Each row is followed by its grade, which names the range that a hidden value of the row falls in. A new part has a new value, new ranges and new names.
|  -38 | -214 |   57 |    2 | -220 |  -10 |    7 |  314 | -107 |  358 | -185 |  350 |  -38 |   55 |   56 | -195 |   31 |  198 | -143 |  -83 | -137 |  412 | -183 |   13 | -142 |   53 |  -97 |  238 |  189 | -386 |  104 | -388 |  148 |   -4 |  -35 | -105 |  129 | -107 | -341 | : T
| -175 |  -61 | -137 |   65 |  206 |  -80 |  -62 |  -41 |   61 |  -15 |   44 | -353 | -234 | -129 |  399 |  122 |  140 | -141 |  120 |  151 |  205 | -497 |  434 |   72 |    8 | -208 | -180 | -250 | -394 |  166 |  335 |  -16 |  102 |   74 |  -60 | -242 |  114 | -141 |  263 | : H
|  -75 |  276 |  364 |  -65 |  -16 |  -92 |   82 |  -96 |  188 |   -3 |   88 |  -88 |   90 | -260 |  324 |  242 |    8 | -154 |  313 |    5 |  206 |  -69 |   34 | -166 |  274 |  250 |  198 |   52 |   -4 |  173 | -323 |  535 |  156 | -133 |  -12 |  283 | -106 |  175 |   -5 | : V
|  100 |  187 |  319 |  -23 |   68 |   99 |   90 | -328 |  104 | -203 |  297 | -169 |  269 |   -3 |   66 |  244 |  101 |    0 |  190 |  -34 |   39 |  -25 | -208 | -122 |  -84 |  217 |   91 | -418 |  134 |  145 | -344 |  645 |  -44 |    6 |  162 |  265 |   17 |   93 |  133 | : W
|   42 |   30 |  286 |  -40 | -182 |  123 |  -33 |   24 |   60 | -217 |  201 |   35 |  182 |   16 |   84 |   -9 |   76 |    3 |  186 | -178 |   20 |  100 |  -48 |  -80 |  -42 |  142 |   46 |  108 |   39 |  -40 | -249 |  340 |  215 |  153 |   -6 |  169 |   21 |   16 |  -47 | : V
|  117 |   48 | -139 |   50 | -214 |  -42 |   82 |  289 |  -14 |  182 |   -8 |  116 | -117 |  -14 |    2 |  -20 |  -95 |   55 |  159 | -121 | -195 |  359 | -212 | -273 | -179 |  -98 |   89 |  288 |   22 | -503 | -107 |  122 |  206 |   97 |   47 |  -86 |  188 |    6 | -134 | : T
|  -37 |  -76 |   64 |   41 |  -93 |  121 |  -71 |   10 |   -8 | -266 |  228 |  -51 |   59 |   54 |  108 |  -91 |  157 |   58 |   86 | -138 |   42 | -127 |  157 |   42 | -226 |  -76 | -145 |  -98 | -173 |  -32 |   52 |  150 |  201 |  246 |  -30 |  -69 |  127 | -139 |  141 | : B
|  409 |  116 | -166 |  187 | -104 |  128 |  136 | -290 |    9 | -311 |  395 | -456 | -147 |  112 |   -8 |  127 |  -84 | -239 |  148 |  -81 | -108 | -240 |  235 |   27 | -450 | -271 | -180 |  -88 |  -67 |    6 |   -4 |    2 |  353 |  281 |  -45 | -352 |  300 |  224 |  217 | : D
|   73 | -225 | -392 | -129 |  143 |  223 | -251 |  149 |   59 |  486 |   15 | -325 | -187 |  150 |  186 |  253 |  128 | -159 | -177 |  -26 | -313 |    4 | -104 |  -89 |   24 | -344 |   -2 |  114 |  -89 | -322 |  274 | -531 | -141 |   12 |   63 | -133 |  -13 |   63 | -179 | : G
|    2 | -119 |  152 |  -79 |  -23 |   97 | -147 |  115 |   88 |  172 |    1 | -102 |   75 |   41 |  176 |  153 |   71 |  -85 |   63 |  -14 |  -52 |  132 | -136 | -112 |  139 |  119 |   66 |   72 |   91 |  -75 | -109 |   57 |   13 |   15 |   59 |  145 |   -3 |  -13 | -173 | : U
|   -9 | -198 | -181 | -121 |   -6 |  124 | -174 |  169 |    0 | -154 |   60 | -236 |   44 |   23 |   28 |  115 |  124 | -121 |  289 |   41 | -190 |   28 |  -90 | -309 |  273 | -153 |  118 |  -87 | -275 | -100 |  -35 |  353 |   77 |  191 |  263 |  211 |  -10 |  -34 |   -6 | : W
|  214 | -290 | -367 |   45 |   71 |  240 | -169 |  -38 |  -19 |  120 |  189 | -370 | -118 |  231 |    3 |  112 |  117 | -108 | -113 |   -1 | -262 |  -64 |  -13 |  -32 | -193 | -316 | -199 | -140 |  -77 | -172 |  245 | -433 |   -2 |  188 |   99 | -191 |  188 |  -30 |   -7 | : Z
|  234 |  -27 | -312 |  109 |  108 |  105 | -111 |  -97 |  110 |  142 |  198 | -611 |  -98 |  103 |   51 |  407 |  -28 | -277 |  121 |  107 | -212 | -107 |  -56 | -269 |  -90 | -218 |   15 | -289 |  -99 |  -81 |  -41 |  167 |  -19 |   99 |  220 |  -76 |  211 |   70 |  169 | : B
|   78 |  -66 |  195 |  -93 | -113 |  320 |  -59 | -163 |  -13 | -526 |  433 |   19 |  217 |  132 |   28 | -155 |  261 |   88 |   75 | -295 |   -1 | -122 |   73 |  125 | -215 |  -41 | -130 |  -21 |  -85 |   35 |  -43 |  116 |  200 |  310 |  -62 |   90 |  -15 |   -3 |   49 | : H
|  228 | -122 | -159 |   59 | -256 |  146 |  115 |  -71 | -151 | -184 |  228 |   87 |  -30 |   80 | -142 | -225 |   60 |   66 |   -9 | -155 | -209 |  111 |   30 |   28 | -257 | -207 | -208 |   88 |  -23 | -176 |  100 | -339 |  367 |  187 |   -3 | -115 |  154 |  131 | -107 | : G
| -131 |   46 |  246 |  170 | -136 |   38 | -131 |   14 |  132 |  -90 |  261 |  -69 |   81 |  -32 |  263 |  -23 |  111 |   20 |   45 | -166 |  246 | -185 |  290 |   56 | -262 |   90 | -161 |  -26 | -127 |   54 |  -62 |  201 |  242 |  151 | -159 |  -55 |  172 | -213 |  221 | : H
|   14 |  -81 |  189 |   28 |  130 |   80 | -156 | -103 |  148 |  -18 |  123 | -409 |   70 |   55 |  254 |  285 |   88 | -189 |  130 |   99 |  103 | -194 |   65 |  -40 |   46 |  122 |  -34 | -277 |   -1 |  197 |  -84 |  265 |  -25 |   83 |   68 |   51 |   99 |  -89 |  111 | : V
|  -78 |  -76 |  360 | -116 | -104 |  215 |  -98 |    2 |    7 | -260 |  218 |  169 |  359 |  101 |   23 |  -74 |  239 |  203 |   75 | -209 |  -10 |  158 | -218 |  -39 |  -87 |  203 |   27 | -159 |   67 |  -51 | -219 |  434 |   17 |  158 |   96 |  300 |  -36 | -133 |  -30 | : W
|  180 |   -8 | -143 |  -68 | -130 |  279 |   76 |  -61 | -107 | -431 |  402 |  108 |   58 |  154 | -117 | -211 |  188 |  197 |   75 | -336 | -207 |   39 |  -83 |   -1 | -437 | -292 |  -99 |   26 | -140 | -328 |   49 |   67 |  183 |  347 |    7 |  -89 |   86 |   22 |   55 | : G
|  235 | -199 | -118 |  151 | -294 |  201 | -182 |  220 |   -8 |  150 |  142 | -139 |   56 |  271 | -138 |   33 |  -51 |  -32 |  -53 | -159 | -313 |  342 | -183 | -177 | -352 |  -82 |  -74 |   98 |  128 | -384 | -120 |  -74 |  187 |  250 |  106 | -109 |  302 |  -80 |  -82 | : E
|  391 | -231 |   56 |  -97 | -171 |  513 |  -95 | -270 |  -63 | -435 |  528 |  -58 |  313 |  344 | -264 | -110 |  227 |   49 |  -52 | -305 | -309 |  154 | -242 |   31 | -229 |  -58 | -145 |  -37 |  177 |  -63 | -144 | -175 |  129 |  323 |   97 |  208 |   22 |  143 | -157 | : Z
|   45 | -298 | -150 |   61 |   -9 |   22 | -165 |  194 |  -18 |   -1 |  -42 | -259 |   71 |   94 |  -73 |  145 |   32 |  -59 |  259 |  191 | -190 |  204 | -241 | -384 |  157 |    6 |   43 | -329 |  -86 | -127 | -108 |  428 |    2 |  169 |  378 |  181 |  213 | -219 |   23 | : U
|  -42 |  275 |   14 |   46 | -119 |  -97 |    7 |  246 |  185 |  916 | -125 |   34 | -246 | -115 |  408 |  264 | -135 |  -83 | -243 | -167 |  -47 |  200 |  -29 |  -32 | -245 |  -33 |  101 |  501 |  186 | -453 |    5 | -410 |   75 | -282 | -245 | -290 |   53 |  179 | -219 | : W
|  188 | -256 |    4 |   97 | -115 |  136 |  -40 |  -81 |  -82 | -134 |  118 | -195 |   41 |  175 |  -54 |  -16 |   48 |  -64 |    8 |   40 | -128 |   24 |   31 |   43 | -163 |  -27 | -213 | -208 |   67 |   41 |   52 | -147 |  204 |  198 |   93 | -100 |  223 |  -19 |  -32 | : E
|   95 |  234 |  158 |    8 |   11 |  -15 |  243 | -310 |   25 |  -81 |  188 |  -83 |  -48 | -115 |  207 |   94 |   35 |  -52 |   70 |  -43 |   92 | -194 |  138 |  122 | -180 |   -7 |  -70 | -107 |   32 |  116 |   -5 |   29 |  194 |  -49 | -101 | -118 |   31 |  245 |   53 | : D
| -152 |  -57 |  163 | -144 | -130 |  -20 |  154 |  110 | -138 | -208 |  -47 |  374 |  -27 | -114 |  174 | -303 |  162 |  192 |  102 | -120 |   69 |   24 |  114 |  149 |  -16 |  -28 |  -86 |  173 | -120 | -100 |  174 |  -82 |  283 |   90 | -120 |  -57 |  -53 |   -4 | -161 | : V
|  364 |  139 |  -63 |   64 |  -88 |  173 |   57 | -150 |   81 |  165 |  251 | -313 | -119 |  149 |   89 |  236 |  -88 | -203 |  -69 | -164 | -192 |    5 |  -10 |   33 | -407 | -162 |  -49 |  159 |  179 | -200 |  -52 | -251 |  159 |   89 |  -99 | -296 |  169 |  285 |  -49 | : E
| -115 |  -27 |  202 |  -32 |  -94 |   17 |   39 |  104 |  -25 | -142 |   45 |  165 |  -75 |  -31 |  288 | -193 |  127 |   98 |   39 | -159 |  164 | -116 |  249 |  222 | -217 |  -26 | -158 |  195 |  -97 |  -80 |  176 | -119 |  257 |  165 | -238 | -231 |   65 | -103 |  -28 | : U
|   21 | -267 |  123 |  -40 | -120 |  112 | -151 |  129 |  -10 |  -79 |   17 |  -60 |  147 |   77 |   17 |    6 |   92 |  -43 |  148 |   26 |  -90 |  172 | -115 | -145 |  180 |  117 |   -5 |  -37 |   24 |  -12 | -109 |  142 |  133 |  138 |  156 |  214 |   59 |  -87 | -149 | : U
|  122 | -138 |   -1 | -102 | -244 |  186 |  104 |  -72 | -165 | -334 |  206 |  215 |   86 |   28 | -106 | -279 |  157 |  103 |   55 | -180 | -169 |  106 |    0 |   54 |  -37 | -120 | -126 |  124 |  -52 |  -76 |   58 | -216 |  353 |  165 |    8 |   84 |  -28 |  170 | -195 | : H
|  125 |   83 |   86 |   26 | -131 |  146 |   75 | -154 |   21 |  -65 |  317 |   79 |   82 |   17 |   38 |  -61 |  107 |   91 |  -20 | -226 |  -32 |   48 |  -34 |   15 | -262 |  -19 |  -95 |   55 |   62 | -117 |  -78 |  -68 |  182 |   67 |  -71 |   26 |   60 |   92 |  -25 | : Z
|   85 |  197 |  249 |   34 | -251 |  -69 |   50 |  151 |  156 |  582 |  -52 |  126 |   15 | -114 |  182 |  187 | -152 |  -76 |  -12 | -117 |  -58 |  420 | -241 | -199 |   25 |  252 |  173 |  431 |  349 | -272 | -338 |  -46 |  172 | -237 |  -72 |  122 |   30 |  215 | -331 | : T
|   10 | -314 |  -57 |  -11 | -219 |  196 | -200 |  202 |  -61 |  145 |   74 |  122 |  165 |  142 | -103 | -111 |  148 |  121 |  -94 | -120 | -249 |  343 | -231 | -154 |   -6 |   -8 |  -67 |   34 |   42 | -264 |  -25 | -172 |  105 |  101 |  155 |  193 |   71 | -110 | -211 | : G
|  -80 |  160 |  222 |  -53 |   53 | -150 |  124 |  -67 |  104 |  339 | -108 |  -40 |  -59 | -231 |  345 |  229 |   -9 | -114 |   85 |  110 |  121 |  -15 |    7 |  -47 |  212 |  170 |   93 |   15 |   92 |   87 |  -73 |   47 |   70 | -264 |  -29 |   79 |  -65 |  185 | -138 | : V
|  344 | -464 | -303 |   51 | -359 |  182 | -129 |  345 | -161 |  346 | -111 |   10 |  -94 |  286 | -246 | -105 |  -97 |  -70 | -135 |  -37 | -524 |  576 | -290 | -158 |  -70 | -158 | -116 |  365 |  239 | -483 |   75 | -702 |  266 |  164 |  137 | -125 |  243 |   73 | -489 | : T
|  237 | -170 | -211 |   23 |  -94 |  260 | -253 |   84 |   99 |  456 |  164 | -281 |   58 |  209 |  -51 |  270 |   20 | -142 | -145 |  -92 | -374 |  299 | -321 | -267 |  -49 |  -92 |   42 |   73 |  163 | -316 | -127 | -254 |  -44 |   11 |  175 |  114 |   99 |   90 | -194 | : G
|  412 | -360 | -118 | -140 | -245 |  468 |   25 |  -55 | -272 | -179 |  229 |  189 |  168 |  454 | -382 | -255 |  161 |  211 | -252 | -291 | -562 |  440 | -421 |  131 | -451 | -206 | -188 |   31 |  305 | -411 |  100 | -559 |  106 |  304 |  125 |  -97 |   98 |  157 | -373 | : W
|   36 |  194 |  225 |   61 | -196 |  -70 |  248 |  -32 |  -21 |  115 |   44 |  237 | -135 |  -93 |  244 | -132 |  -32 |   84 |  -72 | -186 |  113 |   21 |  178 |  239 | -386 |   19 | -149 |  285 |  136 | -147 |   76 | -300 |  337 |  -25 | -302 | -327 |  114 |  140 | -113 | : V
| -212 | -101 |   42 |   52 |  -17 |  -93 |  -47 |  175 |  -15 | -323 |   17 |  -65 |  -35 | -102 |  213 |  -88 |  121 |   33 |  335 |   56 |  183 | -191 |  248 |  -89 |   13 |  -42 |  -76 | -175 | -369 |   27 |   83 |  483 |  222 |  247 |   45 |  -41 |  154 | -296 |  228 | : V
|  173 |  -27 | -233 |  244 | -199 |   20 |  -88 |  102 |   76 |  395 |  126 | -238 | -122 |   48 |   29 |  152 | -104 | -134 |  -58 |  -44 | -171 |  146 |    6 | -206 | -243 | -133 |  -93 |   90 |   23 | -269 |  -43 | -206 |  219 |   30 |   31 | -155 |  292 |   20 |    7 | : G
|  -23 | -110 |   20 |  -33 |  -84 |  -31 |  122 |  107 | -116 |  258 | -147 |  214 | -154 |   -6 |  170 | -137 |   53 |  113 | -144 |  -34 |  -59 |  122 |   22 |  176 | -175 |  -67 | -155 |  142 |   90 | -216 |  263 | -496 |  162 |  -36 | -117 | -267 |   78 |   33 | -244 | : V
|  302 |  335 |   65 |  163 |   51 |   -2 |  271 | -349 |   87 | -300 |  362 | -348 | -127 |    3 |  153 |  195 |  -76 | -124 |  241 |  -68 |  100 | -277 |  154 |   36 | -513 |  -94 |  -87 | -192 |    9 |   19 | -110 |  367 |  192 |  188 |  -93 | -328 |  276 |  141 |  307 | : U
|  283 |   13 |  -39 | -203 |  -55 |  365 |  111 | -280 |  -93 | -646 |  490 |  -15 |  215 |  145 | -195 |  -81 |  228 |   88 |  218 | -268 | -262 |   17 | -222 |  -82 | -153 | -192 |   29 | -124 |  -80 | -103 | -133 |  309 |  122 |  307 |  158 |  211 |  -74 |  221 |    1 | : H
|  241 |  -23 | -253 |   21 | -279 |  203 |  -90 |  167 |    7 | -147 |  267 | -184 |  -38 |  109 |  -84 |   24 |  -27 | -139 |  186 | -228 | -297 |  136 |  -19 | -250 | -166 | -284 |   48 |  292 | -165 | -346 | -111 |  103 |  334 |  302 |   62 |  -48 |  136 |  126 |  -17 | : D
|   65 |   27 | -159 |   93 |   20 |   20 |  -12 |   23 |   55 |  486 |   26 | -182 | -200 |   45 |  218 |  185 |   -7 |  -58 | -198 |  -36 | -107 |  -12 |   28 |   36 | -322 | -173 | -108 |    8 |   51 | -250 |  178 | -381 |   23 |  -62 |  -73 | -327 |  173 |   50 |  -22 | : B
